Here is a tiny trained network, its code and every weight. The questions are about switching its units off for an input and a target symbol, where a switched-off unit gives its printed mean instead of its output.

import numpy as np


def w(rows, s, z=0):
    codes = np.array(rows[::2]) - 128.0
    scale = np.full(codes.shape[1], s)
    scale[-1] = z or s
    return codes * scale


def norm(h):
    return h / np.sqrt((h * h).mean(-1, keepdims=True) + 1e-5)


def f(y):
    return y / 2 * (1 + np.tanh(0.7978845608 * (y + 0.044715 * y**3)))


def softmax(a):
    e = np.exp(a - a.max(-1, keepdims=True))
    return e / e.sum(-1, keepdims=True)


def log_softmax(a):
    a = a - a.max(-1, keepdims=True)
    return a - np.log(np.exp(a).sum(-1, keepdims=True))


def net(x, mask):
    ids = ['αγδεθλμστφ'.index(c) for c in x.split()]
    T = len(ids)
    res = E[ids] + P[:T]
    r = norm(res)
    for j in range(2):
        rows = slice(2 * j, 2 * j + 2)
        q, k, v = (r @ M[0][rows].T for M in (Q, K, V))
        z = softmax(np.where(np.tri(T) > 0, q @ k.T / 2**0.5, -1e9)) @ v
        o = O[0][rows]
        res = res + np.where(mask[j], z, o[:, -1]) @ o[:, :-1]
    y = f(norm(res) @ A[0][:, :-1].T + A[0][:, -1])
    res = res + np.where(mask[2:6], y, B[0][:, -1]) @ B[0][:, :-1]
    return log_softmax(norm(res)[-1] @ U[:, :-1].T + U[:, -1])


Q, K, V, O, A, B = {}, {}, {}, {}, {}, {}
E = w([
[50,140,83,138,48],'α',
[73,147,114,106,83],'γ',
[72,149,98,143,81],'δ',
[65,119,61,91,57],'ε',
[102,161,114,89,119],'θ',
[94,207,89,154,98],'λ',
[57,133,81,104,88],'μ',
[147,197,175,126,1],'σ',
[172,105,130,66,51],'τ',
[110,205,148,160,147],'φ',
],0.0064)
P = w([
[105,151,109,6,43],'0',
[108,156,102,145,174],'1',
[119,151,92,165,82],'2',
[160,153,80,15,99],'3',
[109,131,142,136,155],'4',
[131,126,98,191,119],'5',
[161,149,68,22,106],'6',
[120,107,159,138,163],'7',
[156,91,117,195,144],'8',
[164,141,68,10,99],'9',
],0.015)
Q[0] = w([
[109,160,197,78,219],'head 0',
[207,127,4,109,141],'head 0',
[70,137,134,63,168],'head 1',
[100,130,175,47,161],'head 1',
],0.012)
K[0] = w([
[145,154,6,108,31],'head 0',
[181,29,220,221,139],'head 0',
[174,164,83,121,119],'head 1',
[124,177,73,80,71],'head 1',
],0.011)
V[0] = w([
[146,197,138,145,206],'head 0',
[165,163,200,148,89],'head 0',
[109,124,144,245,160],'head 1',
[115,92,28,178,83],'head 1',
],0.011)
O[0] = w([
[57,193,140,85,241,97],'head 0',
[188,148,241,98,104,100],'head 0',
[127,120,112,63,2,2],'head 1',
[250,19,229,126,72,169],'head 1',
],0.0081,0.008)
A[0] = w([
[135,90,143,216,175,255],'neuron 0',
[135,210,225,43,131,84],'neuron 1',
[29,190,199,65,100,43],'neuron 2',
[97,132,64,251,145,82],'neuron 3',
],0.011,0.0066)
B[0] = w([
[30,120,196,161,236,254],'neuron 0',
[156,168,234,109,103,144],'neuron 1',
[104,4,133,57,134,132],'neuron 2',
[232,145,157,83,132,213],'neuron 3',
],0.012,0.0094)
U = w([
[124,162,204,154,192,123],'α',
[86,54,157,193,143,186],'γ',
[48,166,88,124,174,107],'δ',
[52,82,91,96,142,139],'ε',
[170,200,80,152,134,74],'θ',
[126,60,148,200,66,142],'λ',
[125,122,222,102,66,103],'μ',
[84,38,128,91,103,100],'σ',
[248,43,155,143,124,37],'τ',
[96,151,78,187,65,254],'φ',
],0.014,0.0047)

Each question gives the input, a string of symbols that net reads in full, and the target symbol t.
The units are the heads (2 rows each of Q, K, V and O) and the neurons (one row each of A and B). Each row of codes is followed by its name. A weight is (code - 128) times the scale printed after its matrix; where a second scale follows, it is the last column's (O, A, B and U).
mask holds one flag per unit, heads first, then neurons. A switched-off unit (its flag False) gives its mean, the last column of its rows in O or B, instead of its output. The means were averaged over made-up inputs and are rounded, as every weight is.
A unit's drop is (log p(t) with every unit on - log p(t) with that unit switched off) / (log p(t) with every unit on - log p(t) with every unit switched off).
The circuit of an input: a set's keep is (log p(t) with only the set's units on - log p(t) with every unit switched off) / (log p(t) with every unit on - log p(t) with every unit switched off). Starting from all 6 units, units are removed one at a time, each time the one whose removal leaves the highest keep (on an exact tie, the one counted first), for as long as the keep stays at least 0.8.
circuit, biggest first: the units of the circuit, biggest drop first
k most important neurons: the k neurons with the biggest drops, biggest first
which heads matter: for each layer, one digit per head in row order, 1 if its drop is at least 0.15 and else 0, layers parted by /
input τ τ τ φ φ γ α θ γ, target δ: circuit, biggest first	head 1
input γ θ τ μ λ θ λ, target θ: 2 most important neurons	neuron 0; neuron 3
input τ σ σ α α σ δ δ σ δ, target μ: circuit, biggest first	head 0; neuron 1
input δ α α ε δ θ τ φ σ, target ε: 2 most important neurons	neuron 2; neuron 3
input τ δ τ λ, target τ: circuit, biggest first	neuron 0; head 0
input τ σ θ θ γ τ γ δ α, target φ: circuit, biggest first	head 1; neuron 0
input τ τ ε τ μ ε, target τ: circuit, biggest first	neuron 3; head 1; head 0
input δ θ μ γ γ α, target θ: circuit, biggest first	head 1; neuron 3; neuron 0; head 0
input δ γ φ τ δ γ λ, target θ: which heads matter	00
input φ γ τ α γ γ, target θ: 2 most important neurons	neuron 0; neuron 3
input μ σ φ λ θ γ λ τ γ τ, target τ: which heads matter	11
input λ λ τ γ α φ γ α θ, target λ: circuit, biggest first	head 1; neuron 3; neuron 0
input θ θ δ τ γ τ γ φ α, target ε: circuit, biggest first	head 1; head 0; neuron 2
input λ σ λ ε, target μ: circuit, biggest first	head 0; neuron 1; neuron 0
input λ φ φ, target ε: circuit, biggest first	head 0; head 1; neuron 2
input ε δ σ μ, target μ: 3 most important neurons	neuron 1; neuron 0; neuron 3
input φ ε λ τ α γ γ λ τ, target σ: circuit, biggest first	head 1; head 0; neuron 2
input α τ τ τ, target τ: which heads matter	01
input δ δ μ, target φ: which heads matter	11
input τ μ α γ σ φ δ θ τ, target δ: which heads matter	11
input τ δ θ, target φ: which heads matter	01
input φ φ τ θ γ μ ε σ φ, target μ: 2 most important neurons	neuron 0; neuron 1
